Below is a small trained network, with its code and all its weights. Each question gives an input and a class and asks what happens when units are switched off, that is, made to give their printed mean instead of their output.

import numpy as np


def w(rows, s, z=0):
    codes = np.array(rows[::2]) - 128.0
    scale = np.full(codes.shape[1], s)
    scale[-1] = z or s
    return codes * scale


def norm(h):
    return h / np.sqrt((h * h).mean(-1, keepdims=True) + 1e-5)


def f(y):
    return np.maximum(y, 0)


def log_softmax(a):
    a = a - a.max(-1, keepdims=True)
    return a - np.log(np.exp(a).sum(-1, keepdims=True))


def net(x, mask):
    res = np.array(x, float).reshape(1, 3) / 4 @ E
    u = 0
    for l in range(2):
        y = f(norm(res) @ A[l][:, :-1].T + A[l][:, -1])
        res = res + np.where(mask[u : u + 10], y, B[l][:, -1]) @ B[l][:, :-1]
        u += 10
    return log_softmax(norm(res)[-1] @ U[:, :-1].T + U[:, -1])


A, B = {}, {}
E = w([
[149,75,185,149,131,140,141,187,66,2,122,255],'x0',
[222,216,129,137,136,117,171,148,197,143,153,89],'x1',
[190,162,89,126,166,78,233,205,65,250,49,93],'x2',
],0.0077)
A[0] = w([
[166,138,130,118,133,129,132,141,145,200,129,106,116],'L0N0',
[105,144,120,145,108,128,114,96,174,178,135,93,110],'L0N1',
[162,167,124,135,134,135,129,131,189,133,148,104,1],'L0N2',
[134,140,128,129,126,117,135,166,110,118,123,141,34],'L0N3',
[59,99,126,125,130,133,106,107,102,79,133,143,57],'L0N4',
[206,162,130,133,157,139,153,177,138,117,132,132,60],'L0N5',
[145,116,135,107,142,122,142,139,99,194,119,107,59],'L0N6',
[88,118,124,147,140,135,141,124,80,249,133,104,139],'L0N7',
[150,134,124,156,118,133,170,165,70,101,115,175,28],'L0N8',
[176,96,131,134,135,131,163,180,53,128,113,167,25],'L0N9',
],0.012,0.0035)
B[0] = w([
[52,171,110,187,146,198,78,166,90,99,220,124,229],'L0N0',
[178,136,164,74,245,128,160,176,76,138,151,101,224],'L0N1',
[205,106,93,94,112,201,129,49,216,72,135,86,204],'L0N2',
[121,129,216,105,156,90,122,98,84,188,146,128,159],'L0N3',
[129,36,131,117,105,149,67,108,185,56,149,167,254],'L0N4',
[162,79,166,101,32,58,150,54,148,151,61,182,235],'L0N5',
[70,140,127,217,143,165,158,154,141,86,55,183,202],'L0N6',
[91,125,111,76,59,134,104,133,121,177,22,76,245],'L0N7',
[197,136,107,58,240,91,128,165,157,160,103,153,226],'L0N8',
[245,215,159,57,234,86,175,175,79,125,146,133,246],'L0N9',
],0.011,0.0081)
A[1] = w([
[80,59,145,226,115,184,158,119,98,48,183,185,54],'L1N0',
[183,150,134,215,3,65,187,65,160,145,202,150,50],'L1N1',
[80,100,92,133,142,143,62,133,171,199,128,101,60],'L1N2',
[161,162,84,86,139,64,162,57,135,197,87,71,136],'L1N3',
[44,211,88,209,133,146,194,189,67,169,115,101,5],'L1N4',
[62,154,85,188,85,145,157,140,121,193,77,99,79],'L1N5',
[156,95,73,144,180,83,86,153,185,100,191,204,138],'L1N6',
[96,42,115,129,74,65,137,138,115,168,125,86,148],'L1N7',
[150,184,105,151,167,81,133,106,175,185,226,70,121],'L1N8',
[140,132,55,126,119,142,147,210,83,116,55,122,156],'L1N9',
],0.012,0.0026)
B[1] = w([
[88,132,210,186,123,125,106,160,91,125,162,119,214],'L1N0',
[160,122,116,107,52,171,108,77,160,137,1,171,166],'L1N1',
[208,132,84,143,93,103,181,187,126,97,94,198,172],'L1N2',
[89,118,137,177,105,178,93,139,100,78,179,129,222],'L1N3',
[191,146,93,128,19,164,113,112,26,131,235,97,201],'L1N4',
[76,169,97,121,96,55,103,29,99,193,163,106,190],'L1N5',
[67,156,143,200,76,146,138,136,100,157,134,87,249],'L1N6',
[113,92,120,87,208,138,104,157,142,100,111,137,143],'L1N7',
[109,138,117,109,204,134,178,137,184,164,120,84,166],'L1N8',
[106,130,128,152,128,61,148,67,174,158,164,137,211],'L1N9',
],0.016,0.011)
U = w([
[96,193,14,142,62,112,133,77,43,203,182,62,175],'0',
[20,71,196,231,85,182,62,181,112,71,148,113,164],'1',
[108,70,66,192,157,143,189,149,170,170,110,146,1],'2',
[191,181,177,123,192,46,171,179,51,154,93,195,170],'3',
[100,11,43,68,154,149,79,209,141,75,52,138,103],'4',
[144,141,90,113,207,253,164,130,223,113,152,9,136],'5',
[198,140,152,138,49,202,133,57,209,100,14,155,114],'6',
[41,81,48,101,139,31,104,82,157,164,37,159,66],'7',
],0.011,0.0057)

Each question gives the input, the list of numbers given to net, and the class t.
The units are the neurons (one row each of A and B). Each row of codes is followed by its name. A weight is (code - 128) times the scale printed after its matrix; where a second scale follows, it is the last column's (A, B and U).
mask holds one flag per neuron, layer by layer. A switched-off neuron (its flag False) gives its mean, the last column of its row in B, instead of its output. The means were averaged over made-up inputs and are rounded, as every weight is.
A unit's drop is (log p(t) with every unit on - log p(t) with that unit switched off) / (log p(t) with every unit on - log p(t) with every unit switched off).
The circuit of an input: a set's keep is (log p(t) with only the set's units on - log p(t) with every unit switched off) / (log p(t) with every unit on - log p(t) with every unit switched off). Starting from the 12 units with the biggest drops (on a tie, the unit counted first), units are removed one at a time, each time the one whose removal leaves the highest keep (on an exact tie, the one counted first), for as long as the keep stays at least 0.8.
units of the circuit, in order: the units of the circuit, biggest drop first
unit that matters most: the unit with the biggest drop
k most important neurons: the k neurons with the biggest drops, biggest first
k most important neurons of layer l: the k neurons of layer l with the biggest drops, biggest first
drop of u: that unit's drop, to one decimal
input [6,6,1], class 3: units of the circuit, in order	(L0N8)
input [-4,-2,-4], class 1: 3 most important neurons of layer 1	(L1N6 L1N5 L1N4)
input [-7,-3,-3], class 4: 2 most important neurons	(L0N9 L0N7)
input [-8,5,0], class 5: 3 most important neurons	(L0N2 L0N1 L1N8)
input [5,8,1], class 6: 3 most important neurons	(L0N5 L0N1 L1N1)
input [5,5,-3], class 6: 3 most important neurons of layer 0	(L0N5 L0N1 L0N0)
input [4,-7,1], class 3: 2 most important neurons of layer 1	(L1N3 L1N0)
input [-2,8,0], class 6: 3 most important neurons of layer 0	(L0N5 L0N8 L0N9)
input [-8,-8,-7], class 4: 2 most important neurons of layer 0	(L0N0 L0N6)
input [-4,-8,2], class 7: 2 most important neurons of layer 1	(L1N7 L1N6)
input [-4,-8,0], class 4: 2 most important neurons	(L0N4 L1N7)
input [-5,-4,-1], class 7: 3 most important neurons of layer 0	(L0N7 L0N9 L0N0)
input [-1,6,3], class 6: 3 most important neurons	(L0N5 L0N2 L1N1)
input [2,-6,5], class 3: unit that matters most	L0N9
input [-2,7,-2], class 5: 2 most important neurons	(L0N1 L1N8)
input [-8,-1,-4], class 5: drop of L0N1	0.2
input [-1,6,-8], class 5: drop of L0N5	0.8
